[[ 34 -22  11 -43]
 [-30  45 -26  20]]
:
[[ 34 -22]
 [-30  45]]

[[-31  10]
 [-25  43]
 [ 52  49]
 [ 15  51]]
:
[[-31  10]
 [-25  43]]

[[ -6 -44  -3  25]
 [ 18  21   5  28]
 [ 25  17 -18  33]
 [ 22  23  15  34]]
:
[[ -6 -44]
 [ 18  21]]

[[ 15  -2]
 [-28 -34]
 [ 34 -14]
 [-47 -17]]
:
[[ 15  -2]
 [-28 -34]]

[[  3   9   1   9 -11]
 [  2  -7  -4 -23  -6]
 [  1   8  -9  43   2]]
:
[[ 3  9]
 [ 2 -7]]

[[33  3]
 [17 49]
 [38 18]]
:
[[33  3]
 [17 49]]

[[ 12 -40  15 -33]
 [-19  28 -26  41]
 [-43 -23 -50  13]]
:
[[ 12 -40]
 [-19  28]]

[[-47  41 -10  -1]
 [ 27   2  19 -36]
 [ 25  -5  13 -11]
 [ 18 -19   7  -9]
 [-26  10  -7  12]]
:
[[-47  41]
 [ 27   2]]
---
[[ 36  10]
 [  5 -53]
 [ -3  26]]
:
[[  5 -53]
 [ 36  10]
 [ -3  26]]

[[-54 -47 -42 -35  25]
 [-18 -45 -16  49 -39]
 [ 20 -21 -12  11  42]
 [-11  42 -41  41   8]
 [ 35 -12  41 -54 -21]
 [-31 -48 -26  36 -10]
 [-23  31  40  54 -16]
 [-36   1 -19  19   9]
 [-41 -30 -20   0 -14]
 [-51  16  28 -23  51]
 [ 12   2  -3   0  41]
 [ 10  53   7  27  -7]]
:
[[-31 -48 -26  36 -10]
 [-54 -47 -42 -35  25]
 [-18 -45 -16  49 -39]
 [-41 -30 -20   0 -14]
 [ 20 -21 -12  11  42]
 [ 35 -12  41 -54 -21]
 [-36   1 -19  19   9]
 [ 12   2  -3   0  41]
 [-51  16  28 -23  51]
 [-23  31  40  54 -16]
 [-11  42 -41  41   8]
 [ 10  53   7  27  -7]]

[[-21 -32 -11  20 -42  15  -9 -12  10 -19   2]
 [-17 -31   9 -21 -56  -3   3  -6 -31  10  26]
 [-28 -43 -22  34 -38  -8  10  23   0   5  -5]
 [-21 -33  22 -20 -53  -1   0  -8  -4  -6  23]
 [-23 -25   7  37 -37 -48  14  -4  -8  21   1]
 [-19 -30  17 -23 -54  -2   2  -6 -12  -1  27]]
:
[[-28 -43 -22  34 -38  -8  10  23   0   5  -5]
 [-21 -33  22 -20 -53  -1   0  -8  -4  -6  23]
 [-21 -32 -11  20 -42  15  -9 -12  10 -19   2]
 [-17 -31   9 -21 -56  -3   3  -6 -31  10  26]
 [-19 -30  17 -23 -54  -2   2  -6 -12  -1  27]
 [-23 -25   7  37 -37 -48  14  -4  -8  21   1]]

[[ 39 -42]
 [ 48 -26]
 [ 39 -41]
 [ -3 -29]
 [ 54 -16]]
:
[[ 39 -42]
 [ 39 -41]
 [ -3 -29]
 [ 48 -26]
 [ 54 -16]]

[[ -5  -2 -31   7   2 -15 -36   2  16  -3  29  -8 -20]
 [-14  -7 -45  -6  -7  -2 -45   7  15  18  40 -11 -13]
 [ -3 -36  17  14   3 -31   7 -12   0   8   3  27   5]
 [ 28  11 -25  12  12  -4 -16 -15 -13   1   6   1  13]
 [ -8 -23  23  -5  -6   0  22  -2  -7  16 -10  18  16]]
:
[[ -3 -36  17  14   3 -31   7 -12   0   8   3  27   5]
 [ -8 -23  23  -5  -6   0  22  -2  -7  16 -10  18  16]
 [-14  -7 -45  -6  -7  -2 -45   7  15  18  40 -11 -13]
 [ -5  -2 -31   7   2 -15 -36   2  16  -3  29  -8 -20]
 [ 28  11 -25  12  12  -4 -16 -15 -13   1   6   1  13]]

[[-18  45  43  19]
 [ 26 -16  16  30]
 [-26  15   7  -1]
 [-24  -5 -18 -18]]
:
[[ 26 -16  16  30]
 [-24  -5 -18 -18]
 [-26  15   7  -1]
 [-18  45  43  19]]
---
[[-44 -24 -27 -28 -25  12 -29  22  21  37  37  -8 -13 -10  -8 -27]
 [ -6  12 -44   4   1  -9 -48   8  22  -8  36 -21 -30 -24  24 -24]
 [-36  -9  47 -15 -14   6  32  21  19 -12 -18  -3 -21  -6   3   2]
 [ -1  41  -6 -29 -10  54  11  17  -9   2 -17 -29   7 -30  42 -17]]
:
[[ -6  12 -44   4   1  -9 -48   8  22  -8  36 -21 -30 -24  24 -24]
 [-44 -24 -27 -28 -25  12 -29  22  21  37  37  -8 -13 -10  -8 -27]
 [ -1  41  -6 -29 -10  54  11  17  -9   2 -17 -29   7 -30  42 -17]
 [-36  -9  47 -15 -14   6  32  21  19 -12 -18  -3 -21  -6   3   2]]

[[-23 -33 -17 -19 -27 -34  31]
 [-55  -2 -57  14 -17  17  16]
 [ 33 -16  12 -40 -21  26  54]
 [ 18 -47 -21   9 -52  23 -26]]
:
[[-55  -2 -57  14 -17  17  16]
 [ 18 -47 -21   9 -52  23 -26]
 [-23 -33 -17 -19 -27 -34  31]
 [ 33 -16  12 -40 -21  26  54]]

[[-23  19 -24  -3  12  -1  -3  22  -1]
 [-15 -25   9 -34 -27  11   8   8  -1]
 [  6 -11 -14  -5  22 -11  12 -10   3]
 [ -7  23  -1 -37 -33  18  -5  -7  11]
 [ 39 -33 -31  -6  33 -25   4  10 -14]
 [ 40 -26   3 -15   2   8  -6  20  37]
 [ 35 -28 -17  -5   6 -21   0  -4  -7]
 [-10  23   0 -33 -33  19  -5  -7  12]]
:
[[ 39 -33 -31  -6  33 -25   4  10 -14]
 [-23  19 -24  -3  12  -1  -3  22  -1]
 [ 35 -28 -17  -5   6 -21   0  -4  -7]
 [  6 -11 -14  -5  22 -11  12 -10   3]
 [ -7  23  -1 -37 -33  18  -5  -7  11]
 [-10  23   0 -33 -33  19  -5  -7  12]
 [ 40 -26   3 -15   2   8  -6  20  37]
 [-15 -25   9 -34 -27  11   8   8  -1]]

[[  1  42  13 -46]
 [ 12 -50  56  49]
 [-12  36  -5 -15]
 [ 40  37  -6  16]
 [ 24  -4 -15   2]]
:
[[ 24  -4 -15   2]
 [ 40  37  -6  16]
 [-12  36  -5 -15]
 [  1  42  13 -46]
 [ 12 -50  56  49]]

[[ 44  17  19   1  16  24   2 -23   7]
 [  1 -22 -14   7 -24 -22 -11 -15   0]
 [-30 -31 -18  16  -8 -39 -20  11  14]
 [-25 -11  18  29 -23  10 -19   2   8]]
:
[[-30 -31 -18  16  -8 -39 -20  11  14]
 [  1 -22 -14   7 -24 -22 -11 -15   0]
 [-25 -11  18  29 -23  10 -19   2   8]
 [ 44  17  19   1  16  24   2 -23   7]]

[[ 17  -9  11  10   9  -8  -2 -31  17 -24 -45  25 -29  14]
 [-14  -1   6 -28  -8  -8   4   6  -5 -27  -5  -8   0  -1]
 [ -8   3 -10   4 -18  -7   3   6  -1   6   4  -1  25 -13]
 [ 24  -7  -2 -25  -3  -4  -9 -21  20 -46 -51  29 -16  18]
 [ 15  -3  -1  -1  -8 -10  -1 -21  14 -28 -33  17  -6   1]
 [-20 -11  12  18  -2 -14   5 -16   3  -8 -34  14 -10   5]]
:
[[ -8   3 -10   4 -18  -7   3   6  -1   6   4  -1  25 -13]
 [ 24  -7  -2 -25  -3  -4  -9 -21  20 -46 -51  29 -16  18]
 [ 15  -3  -1  -1  -8 -10  -1 -21  14 -28 -33  17  -6   1]
 [-14  -1   6 -28  -8  -8   4   6  -5 -27  -5  -8   0  -1]
 [ 17  -9  11  10   9  -8  -2 -31  17 -24 -45  25 -29  14]
 [-20 -11  12  18  -2 -14   5 -16   3  -8 -34  14 -10   5]]

[[ 19 -13 -11  18  -4  28  -4  18  -8  17  21]
 [ -1  -1  -1  -2  -1  -2  -1  -2  -1  -1  -1]
 [-38  48  46 -50  40 -49  17 -46  44 -35 -23]
 [ 51 -27 -19  35 -17  38  28  46 -19  52  48]
 [ 31 -22 -17  24 -22  13  25  32 -20  35  23]]
:
[[ 51 -27 -19  35 -17  38  28  46 -19  52  48]
 [ 31 -22 -17  24 -22  13  25  32 -20  35  23]
 [ 19 -13 -11  18  -4  28  -4  18  -8  17  21]
 [ -1  -1  -1  -2  -1  -2  -1  -2  -1  -1  -1]
 [-38  48  46 -50  40 -49  17 -46  44 -35 -23]]

[[ 10   6 -20   1  21]
 [-11 -21 -21 -24  47]]
:
[[-11 -21 -21 -24  47]
 [ 10   6 -20   1  21]]
